Below are the code and all the weights of a small trained network. Each question names an input and a target symbol and asks about switching units off, where a switched-off unit gives its printed mean instead of its output.

import numpy as np


def w(rows, s, z=0):
    codes = np.array(rows[::2]) - 128.0
    scale = np.full(codes.shape[1], s)
    scale[-1] = z or s
    return codes * scale


def f(y):
    return np.maximum(y, 0)


def softmax(a):
    e = np.exp(a - a.max(-1, keepdims=True))
    return e / e.sum(-1, keepdims=True)


def log_softmax(a):
    a = a - a.max(-1, keepdims=True)
    return a - np.log(np.exp(a).sum(-1, keepdims=True))


def net(x, mask):
    ids = ['αγδεζηθλμξπστω'.index(c) for c in x.split()]
    T = len(ids)
    res = E[ids] + P[:T]
    u = 0
    for l in range(3):
        q, k, v = (res @ M[l].T for M in (Q, K, V))
        z = softmax(np.where(np.tri(T) > 0, q @ k.T / 2**0.5, -1e9)) @ v
        res = res + np.where(mask[u], z, O[l][:, -1]) @ O[l][:, :-1]
        u += 1
        y = f(res @ A[l][:, :-1].T + A[l][:, -1])
        res = res + np.where(mask[u : u + 12], y, B[l][:, -1]) @ B[l][:, :-1]
        u += 12
    return log_softmax(res[-1] @ U[:, :-1].T + U[:, -1])


Q, K, V, O, A, B = {}, {}, {}, {}, {}, {}
E = w([
[88,109,89,27,111,74,144,151],'α',
[85,54,75,152,108,190,129,75],'γ',
[138,79,94,94,200,166,211,144],'δ',
[146,78,109,158,93,53,131,177],'ε',
[126,132,124,89,119,134,237,180],'ζ',
[67,94,119,184,150,140,129,111],'η',
[74,103,52,164,112,190,103,100],'θ',
[129,252,148,148,112,68,200,42],'λ',
[105,115,96,81,245,152,173,131],'μ',
[97,58,149,161,119,161,165,100],'ξ',
[120,148,121,81,200,147,227,156],'π',
[125,90,105,57,45,99,196,180],'σ',
[118,185,101,48,90,99,18,138],'τ',
[104,184,48,185,133,128,89,214],'ω',
],0.012)
P = w([
[156,202,43,164,137,77,210,55],'0',
[131,171,92,145,141,112,175,97],'1',
[117,131,128,132,136,152,139,132],'2',
[106,93,161,126,141,177,96,168],'3',
[103,56,194,118,149,198,49,196],'4',
[105,13,211,101,169,219,3,216],'5',
],0.0061)
Q[0] = w([
[238,228,162,15,111,65,113,253],'0.h1',
[17,45,40,67,169,140,238,239],'0.h1',
],0.027)
K[0] = w([
[210,153,139,160,247,252,147,131],'0.h1',
[121,14,166,133,129,162,7,213],'0.h1',
],0.036)
V[0] = w([
[189,109,125,54,109,96,175,147],'0.h1',
[183,6,130,166,139,111,144,126],'0.h1',
],0.012)
O[0] = w([
[226,182,162,123,182,242,87,104,156],'0.h1',
[35,254,140,116,88,130,160,25,6],'0.h1',
],0.0056,0.002)
A[0] = w([
[224,126,222,196,102,109,90,134,13],'0.n1',
[139,124,161,122,119,121,120,88,42],'0.n2',
[166,59,217,184,90,137,190,55,44],'0.n3',
[177,222,188,116,138,114,54,78,32],'0.n4',
[178,144,112,116,74,46,30,92,37],'0.n5',
[128,226,165,173,27,55,27,102,54],'0.n6',
[148,186,93,205,87,75,140,177,10],'0.n7',
[182,135,195,118,140,71,67,136,49],'0.n8',
[194,154,255,156,165,32,126,149,62],'0.n9',
[174,106,137,126,126,197,137,21,2],'0.n10',
[152,150,211,161,135,169,92,88,42],'0.n11',
[165,189,251,215,74,23,128,138,114],'0.n12',
],0.0084,0.0067)
B[0] = w([
[94,163,98,100,123,100,169,182,145],'0.n1',
[118,120,113,132,135,107,131,137,128],'0.n2',
[165,96,98,181,199,171,142,110,181],'0.n3',
[115,37,110,144,93,97,146,134,182],'0.n4',
[140,27,128,201,137,168,173,92,200],'0.n5',
[170,101,125,139,173,147,124,189,211],'0.n6',
[177,215,96,132,179,174,186,89,214],'0.n7',
[114,121,146,142,130,135,137,158,171],'0.n8',
[79,121,125,116,71,127,92,151,189],'0.n9',
[117,189,172,127,95,73,69,159,197],'0.n10',
[143,156,174,162,135,128,99,114,187],'0.n11',
[146,75,164,134,79,153,7,146,254],'0.n12',
],0.015,0.00086)
Q[1] = w([
[244,188,226,185,157,59,124,67],'1.h1',
[135,208,2,247,128,44,92,182],'1.h1',
],0.0078)
K[1] = w([
[249,123,120,98,136,5,148,20],'1.h1',
[193,183,3,210,132,92,129,103],'1.h1',
],0.013)
V[1] = w([
[54,100,89,71,230,123,25,91],'1.h1',
[125,94,83,98,2,173,20,104],'1.h1',
],0.011)
O[1] = w([
[253,170,112,148,32,63,187,99,249],'1.h1',
[128,175,34,168,246,179,222,120,181],'1.h1',
],0.005,0.0019)
A[1] = w([
[129,127,105,180,167,138,116,167,76],'1.n1',
[130,131,118,43,193,114,118,120,96],'1.n2',
[58,123,92,181,99,108,134,83,46],'1.n3',
[185,214,130,117,184,103,247,194,115],'1.n4',
[107,123,146,167,102,154,157,42,54],'1.n5',
[205,161,152,109,54,158,166,143,87],'1.n6',
[164,112,166,157,145,153,94,113,91],'1.n7',
[134,91,162,106,141,39,197,172,1],'1.n8',
[86,78,168,102,150,66,222,74,105],'1.n9',
[128,185,143,189,96,120,105,138,202],'1.n10',
[116,180,103,74,91,148,142,121,81],'1.n11',
[118,149,148,90,67,119,193,118,123],'1.n12',
],0.015,0.0093)
B[1] = w([
[137,144,165,117,83,98,96,141,220],'1.n1',
[93,125,147,134,116,198,158,151,186],'1.n2',
[96,39,104,105,197,156,70,120,198],'1.n3',
[132,83,70,152,165,152,141,36,239],'1.n4',
[164,121,145,76,88,155,134,127,172],'1.n5',
[142,94,100,92,139,78,81,115,161],'1.n6',
[128,160,68,125,140,115,137,101,208],'1.n7',
[89,122,5,147,88,168,152,169,175],'1.n8',
[95,170,180,141,78,52,146,98,236],'1.n9',
[122,175,102,160,181,153,167,113,253],'1.n10',
[149,159,160,137,153,116,135,126,162],'1.n11',
[177,124,140,163,152,109,80,117,204],'1.n12',
],0.021,0.0048)
Q[2] = w([
[109,38,97,139,228,188,37,83],'2.h1',
[151,208,2,193,124,88,144,91],'2.h1',
],0.039)
K[2] = w([
[170,194,129,158,144,229,179,160],'2.h1',
[121,3,165,29,84,164,110,164],'2.h1',
],0.047)
V[2] = w([
[95,175,134,197,83,146,28,8],'2.h1',
[110,3,113,11,95,241,233,95],'2.h1',
],0.0012)
O[2] = w([
[193,228,45,98,151,155,206,112,178],'2.h1',
[165,127,101,94,235,121,2,95,254],'2.h1',
],0.00083,0.0024)
A[2] = w([
[107,160,195,82,128,192,183,86,123],'2.n1',
[119,155,200,82,83,185,123,137,48],'2.n2',
[147,170,193,111,138,116,117,57,78],'2.n3',
[128,204,158,93,128,155,157,227,129],'2.n4',
[173,123,201,63,158,173,123,81,171],'2.n5',
[215,80,158,126,120,86,110,156,138],'2.n6',
[132,223,180,91,171,95,96,123,53],'2.n7',
[155,148,222,22,131,128,140,138,168],'2.n8',
[102,145,143,141,135,83,96,117,94],'2.n9',
[128,142,93,121,182,132,120,94,3],'2.n10',
[117,201,148,10,154,205,145,140,70],'2.n11',
[227,65,127,79,115,156,123,162,111],'2.n12',
],0.013,0.012)
B[2] = w([
[148,90,215,155,164,130,161,200,198],'2.n1',
[115,123,116,91,205,18,141,143,138],'2.n2',
[99,73,132,145,173,109,64,177,187],'2.n3',
[149,74,145,89,175,17,135,167,150],'2.n4',
[188,190,91,52,98,91,180,111,254],'2.n5',
[190,76,117,240,79,144,147,107,191],'2.n6',
[116,90,100,189,99,139,191,138,157],'2.n7',
[9,184,59,134,106,222,72,136,172],'2.n8',
[158,166,193,104,148,166,177,108,175],'2.n9',
[86,119,143,124,92,100,135,188,223],'2.n10',
[91,120,182,160,68,214,96,65,176],'2.n11',
[54,103,179,82,129,107,69,93,213],'2.n12',
],0.016,0.0072)
U = w([
[208,249,47,178,238,176,121,134,254],'α',
[176,119,114,47,149,71,159,60,140],'γ',
[122,206,188,137,73,46,180,119,107],'δ',
[168,137,185,113,126,173,174,127,145],'ε',
[199,126,157,128,205,48,130,213,154],'ζ',
[87,130,194,155,222,62,145,37,84],'η',
[91,20,71,113,218,169,144,126,79],'θ',
[80,117,95,157,131,89,227,57,54],'λ',
[107,99,98,112,62,75,201,210,82],'μ',
[99,165,181,79,137,93,101,208,151],'ξ',
[104,177,122,116,81,145,105,110,105],'π',
[68,131,155,193,143,132,164,145,73],'σ',
[192,62,153,156,93,111,101,132,159],'τ',
[160,63,118,127,184,123,254,134,89],'ω',
],0.0049,0.01)

Each question gives the input, a string of symbols that net reads in full, and the target symbol t.
The units are the heads (2 rows each of Q, K, V and O) and the neurons (one row each of A and B). Each row of codes is followed by its name. A weight is (code - 128) times the scale printed after its matrix; where a second scale follows, it is the last column's (O, A, B and U).
mask holds one flag per unit, layer by layer, with each layer's heads first. A switched-off unit (its flag False) gives its mean, the last column of its rows in O or B, instead of its output. The means were averaged over made-up inputs and are rounded, as every weight is.
A unit's drop is (log p(t) with every unit on - log p(t) with that unit switched off) / (log p(t) with every unit on - log p(t) with every unit switched off).
The circuit of an input: a set's keep is (log p(t) with only the set's units on - log p(t) with every unit switched off) / (log p(t) with every unit on - log p(t) with every unit switched off). Starting from the 12 units with the biggest drops (on a tie, the unit counted first), units are removed one at a time, each time the one whose removal leaves the highest keep (on an exact tie, the one counted first), for as long as the keep stays at least 0.8.
circuit, biggest first: the units of the circuit, biggest drop first
unit that matters most: the unit with the biggest drop
k most important neurons: the k neurons with the biggest drops, biggest first
top k neurons in layer l: the k neurons of layer l with the biggest drops, biggest first
input θ η α, target δ: circuit, biggest first -> [1.n9; 0.h1]
input α α σ σ π α, target π: top 2 neurons in layer 1 -> [1.n6; 1.n4]
input ζ θ σ, target λ: 3 most important neurons -> [1.n8; 1.n9; 1.n4]
input γ ζ ξ ω α, target μ: unit that matters most -> 0.h1
input α τ α ξ ξ δ, target σ: top 3 neurons in layer 2 -> [2.n8; 2.n3; 2.n7]
input μ ε ω σ ω σ, target μ: circuit, biggest first -> [0.h1; 1.n8]
input ω γ ξ π ζ, target π: 3 most important neurons -> [2.n8; 1.n6; 1.n4]
input η θ η, target η: circuit, biggest first -> [0.h1; 1.n9; 1.n3; 2.n9]
input α α θ τ ζ ξ, target τ: circuit, biggest first -> [0.h1; 2.n6; 1.n10]
input ω σ η, target σ: 2 most important neurons -> [1.n10; 1.n7]
input θ μ γ θ α, target λ: circuit, biggest first -> [1.h1; 0.h1; 1.n9; 1.n4]
input ζ σ σ, target ε: top 2 neurons in layer 1 -> [1.n1; 1.n9]
input θ γ ω δ σ, target α: 2 most important neurons -> [1.n12; 2.n8]
input λ ζ τ, target τ: circuit, biggest first -> [2.n6; 1.n10; 0.h1]
input ω ε η, target ε: unit that matters most -> 0.h1
input ζ γ λ, target α: 3 most important neurons -> [0.n12; 1.n10; 2.n12]
input μ μ σ γ ξ α, target σ: top 2 neurons in layer 2 -> [2.n7; 2.n8]
input λ θ μ η τ, target τ: 2 most important neurons -> [2.n6; 0.n6]
input η ζ ζ α α, target γ: 2 most important neurons -> [1.n4; 2.n5]
input τ π ω ω, target ζ: 2 most important neurons -> [2.n4; 1.n4]
input σ θ θ ζ ξ η, target σ: top 4 neurons in layer 2 -> [2.n7; 2.n10; 2.n11; 2.n5]
input γ α δ, target γ: 2 most important neurons -> [2.n5; 1.n6]
input α δ α, target α: 2 most important neurons -> [1.n12; 2.n8]
input ω ω ζ, target μ: 3 most important neurons -> [1.n8; 0.n7; 1.n4]
input α α π α α α, target γ: top 2 neurons in layer 1 -> [1.n4; 1.n6]
input γ α γ δ, target η: 2 most important neurons -> [1.n9; 2.n3]
